Look-ups in named tables: a row name and a column name give one cell, copied from the table.

Vom
fields: Pepaka, Tigaba
Meb: [51, 39]
Pinaz: [49, 1]
Vinimug: [55, 92]
Guva: [48, 20]
Levidi: [80, 61]

Meb, Tigaba => 39
Vinimug, Tigaba => 92
Pinaz, Pepaka => 49
Pinaz, Tigaba => 1
Levidi, Pepaka => 80
Guva, Tigaba => 20
Vinimug, Pepaka => 55
Levidi, Tigaba => 61
Meb, Pepaka => 51
Guva, Pepaka => 48

Kidi =
	Devefop	Safined	Tipuf
Sesel	117	174	35
Neli	112	158	160
Gepori	177	115	129
Bol	88	99	223
Vif	32	93	134
Pagovi	121	118	108
Nudam	133	94	114

What is the Devefop of Pagovi in Kidi?
121
What is the Safined of Neli in Kidi?
158
What is the Devefop of Vif in Kidi?
32
What is the Safined of Sesel in Kidi?
174
What is the Tipuf of Sesel in Kidi?
35
What is the Tipuf of Neli in Kidi?
160
What is the Safined of Vif in Kidi?
93
What is the Tipuf of Pagovi in Kidi?
108
What is the Tipuf of Nudam in Kidi?
114
What is the Devefop of Bol in Kidi?
88
What is the Tipuf of Bol in Kidi?
223
What is the Tipuf of Vif in Kidi?
134
What is the Safined of Gepori in Kidi?
115
What is the Safined of Nudam in Kidi?
94
What is the Devefop of Gepori in Kidi?
177
What is the Devefop of Nudam in Kidi?
133
What is the Devefop of Neli in Kidi?
112
What is the Safined of Pagovi in Kidi?
118
What is the Safined of Bol in Kidi?
99
What is the Devefop of Sesel in Kidi?
117
Row with the largest Devefop: Gepori

Tesag
         Kepazu  Pefifef    Gim   Buba  Duvag   Gopa    Vef  Gogete  Lamido  Goboda
Zak       52219    49813  47432  54243  59322  51295  58776   49195   59767   46128
Varuni    79559    63656  62380  51640  30457  58332  55414   65363   52427   31762
Befepe    65760    49983  42503  47021  55915  50586  53004   48751   76518   45457
Pagaba    41291    41756  51170  50026  38135  52082  50636   49314   46949   38995
Zav       43889    62326  51985  57702  31121  49657  61044   50056   53202   82129
Rimo      55447    39088  52771  50843  43556  52114  53626   49689   29052   39989
Luvus     24715    75728  50820  47387  59252  47245  53432   46694   65773   13334
Far       59470    56446  55573  56431  43240  48556  43664   44170   45464   49161
Tetedug   31951    67360  48339  52759  51180  59449  55756   49653   42756   61153
Fur       31452    41826  51053  56417  67899  55879  53210   56585   61785   90737
Kinev     37196    43078  51710  47374  53731  55991  43267   60200   60451   34151

Pefifef of Tetedug is 67360
Duvag of Far is 43240
Gogete of Befepe is 48751
Gopa of Befepe is 50586
Pefifef of Fur is 41826
Gogete of Tetedug is 49653
Lamido of Rimo is 29052
Gopa of Zak is 51295
Lamido of Varuni is 52427
Kepazu of Far is 59470
Pefifef of Zak is 49813
Duvag of Pagaba is 38135
Pefifef of Zav is 62326
Kepazu of Fur is 31452
Pefifef of Rimo is 39088
Gim of Pagaba is 51170
Duvag of Tetedug is 51180
Gopa of Fur is 55879
Row with the largest Vef: Zav

Gad.tsv
	Punol	Fur	Tanad	Tizeviz	Fik	Gelik	Vidupeb	Dom	Todideg	Tuz
Dotogi	0.2	0.7	0.6	0.9	0.5	0.7	0.5	0.4	0.4	0.7
Sipomok	0.7	0.5	0.8	0.5	0.6	0.2	0.8	0.8	0.8	0.2
Lupizi	0.4	0.6	0.8	0.4	0.7	0.5	0.6	0.7	0.9	0.4
Sot	0.7	0.6	0.3	0.5	0.9	1.0	0.4	0.1	0.5	0.5
Vafer	0.8	0.5	0.3	0.4	0.4	0.9	0.5	0.3	0.2	0.4
Defasuz	0.8	0.4	0.6	0.2	0.9	0.4	0.6	0.7	1.0	0.4
Nedid	0.9	0.6	0.5	0.8	0.7	0.3	0.7	0.3	0.5	0.4

Fur of Defasuz = 0.4
Tuz of Defasuz = 0.4
Fur of Vafer = 0.5
Punol of Vafer = 0.8
Todideg of Defasuz = 1.0
Dom of Sot = 0.1
Gelik of Sot = 1.0
Fur of Nedid = 0.6
Punol of Sipomok = 0.7
Tizeviz of Sot = 0.5

Rer:
         Lik  Gik  Pipepi  Gupi  Mubimiv  Dufif  Gora  Konep  Bunogo
Sovagu   160   73     140   174      141    202   245    183     138
Kat      149  168     143   198      127    169   132    168     129
Gisutor  201   96     126   132      128    152   178    162     129
Dudi     219  179     159   137      149    205   166    172     147
Semezuf   76   40     137   222      135    161   156    172     139
Gez      223  167     124    99      131    152   243    173     126
Tok      149  179     140   201      118    170   125    166     119
Zudogug   84   38     133   190      152    155   227    184     152
Vop      194  116     138   174      128    175   141    164     130
Zorola    77   86     149   229      154    175   155    183     156

What is the Pipepi of Gisutor in Rer? 126
What is the Konep of Tok in Rer? 166
What is the Gik of Dudi in Rer? 179
What is the Konep of Semezuf in Rer? 172
What is the Mubimiv of Tok in Rer? 118
What is the Pipepi of Vop in Rer? 138
What is the Konep of Kat in Rer? 168
What is the Dufif of Sovagu in Rer? 202
What is the Gupi of Vop in Rer? 174
What is the Mubimiv of Vop in Rer? 128
What is the Gik of Vop in Rer? 116
What is the Bunogo of Vop in Rer? 130
What is the Gupi of Dudi in Rer? 137
What is the Konep of Vop in Rer? 164
What is the Gora of Zudogug in Rer? 227
What is the Mubimiv of Semezuf in Rer? 135
What is the Konep of Dudi in Rer? 172
What is the Lik of Zudogug in Rer? 84
What is the Dufif of Gez in Rer? 152
Which row has the largest Gupi? Zorola

Lal
cols = Nar, Konez
Biva: [-0.192, 0.116]
Bubam: [-0.464, 0.062]
Kabare: [-0.774, 0.501]
Kugoger: [0.348, -0.867]
Lol: [-0.273, 0.485]
Rifip: [0.294, -0.659]
Les: [0.982, 0.097]
Zin: [0.610, 0.192]
Tota: [0.471, 0.867]
Kemu: [-0.817, 0.882]
Nago: [0.161, 0.201]

Nago, Nar: 0.161
Les, Nar: 0.982
Biva, Nar: -0.192
Nago, Konez: 0.201
Rifip, Nar: 0.294
Les, Konez: 0.097
Kabare, Nar: -0.774
Tota, Konez: 0.867
Rifip, Konez: -0.659
Bubam, Konez: 0.062
Lol, Nar: -0.273
Kugoger, Konez: -0.867
Row with the largest Konez: Kemu

Mis
|  | Lalene | Sudinek | Benebev | Difike | Luzem | Vofese | Besole |
|---|---|---|---|---|---|---|---|
| Lirubop | -934 | -48 | -14 | -159 | 530 | 647 | -76 |
| Zol | -446 | -444 | 7 | -460 | 762 | -462 | -409 |
| Bago | -942 | -145 | -34 | -314 | 633 | 305 | -351 |
| Lagane | -407 | -205 | -133 | 286 | 171 | 647 | -2 |
| Mepa | -385 | -464 | 38 | -462 | 762 | -520 | -399 |
| Pasov | 303 | 133 | 246 | -229 | -333 | -136 | -2 |
| Pel | -923 | -145 | -46 | -304 | 658 | 265 | -347 |
| Velo | 303 | 133 | -580 | 286 | -696 | -159 | -318 |
| Bop | -931 | -149 | -44 | -332 | 659 | 240 | -372 |
| Gitigip | 113 | -500 | 246 | -485 | 714 | -702 | -116 |

Gitigip, Lalene: 113
Gitigip, Benebev: 246
Mepa, Sudinek: -464
Zol, Sudinek: -444
Mepa, Lalene: -385
Velo, Besole: -318
Bago, Difike: -314
Bop, Difike: -332
Lirubop, Lalene: -934
Pel, Luzem: 658
Gitigip, Luzem: 714
Velo, Difike: 286
Bago, Besole: -351
Pasov, Besole: -2
Zol, Benebev: 7
Lirubop, Vofese: 647
Lagane, Vofese: 647
Pasov, Sudinek: 133
Gitigip, Difike: -485
Lirubop, Sudinek: -48

Table Feno
columns: Butebi, Vilolop, Vized, Bafebu, Kisag
Papesud: [84, 86, 18, 123, 130]
Batosop: [154, 95, 17, 126, 156]
Pifunor: [194, 23, 23, 15, 126]

Papesud, Butebi -> 84
Batosop, Butebi -> 154
Papesud, Kisag -> 130
Pifunor, Kisag -> 126
Batosop, Kisag -> 156
Batosop, Bafebu -> 126
Papesud, Bafebu -> 123
Pifunor, Butebi -> 194
Pifunor, Vized -> 23
Papesud, Vized -> 18

Pak =
       Fev  Pipoti  Dakenag  Molosu  Paduziv  Tof  Por  Nodum  Kav
Loz    195     219      171     141      154   28  235     93  150
Leb     69     138      133     227       61   25  220    163  161
Zur    137     159      145     160      123   83  182    133  147
Tas     99     106      124     159      114  155  119    162  139
Tak    188     157      147      92      183  173  119    114  128
Fotot  143     120      133     114      155  190   99    140  130
Far     95     163      144     218       72    2  239    148  163
Sopag   93      62      109     126      135  254   39    176  125
Pab    155     115      131      95      172  222   74    139  124

Pab, Nodum: 139
Zur, Kav: 147
Sopag, Nodum: 176
Fotot, Por: 99
Tak, Por: 119
Fotot, Kav: 130
Sopag, Dakenag: 109
Zur, Molosu: 160
Leb, Pipoti: 138

Tulitu:
         Zokufep  Fori  Lipal  Tis  Puvuni  Bav
Ren          115    93     84   87      88   99
Valok        162    73     71   93      82   89
Nozabiz       93   169    112  107      69  114
Semebuz      129   124     49  102      74   75
Ladoz        179   188     41  181      37   94
Notan         95   140     83   82      67  100
Diroze       230    36     39   84      87  108
Pulo         185    69     42   70      80   81
Fiv          140   114     47  150      78   64
Vokuru       163   137     32  178      66   84

Bav of Pulo: 81
Tis of Diroze: 84
Lipal of Ren: 84
Fori of Semebuz: 124
Puvuni of Vokuru: 66
Zokufep of Notan: 95
Puvuni of Fiv: 78
Bav of Semebuz: 75
Lipal of Fiv: 47
Zokufep of Fiv: 140
Fori of Vokuru: 137
Tis of Semebuz: 102
Puvuni of Nozabiz: 69
Lipal of Notan: 83
Bav of Fiv: 64
Lipal of Nozabiz: 112
Fori of Fiv: 114
Fori of Ladoz: 188
Puvuni of Pulo: 80
Tis of Valok: 93
Row with the largest Zokufep: Diroze

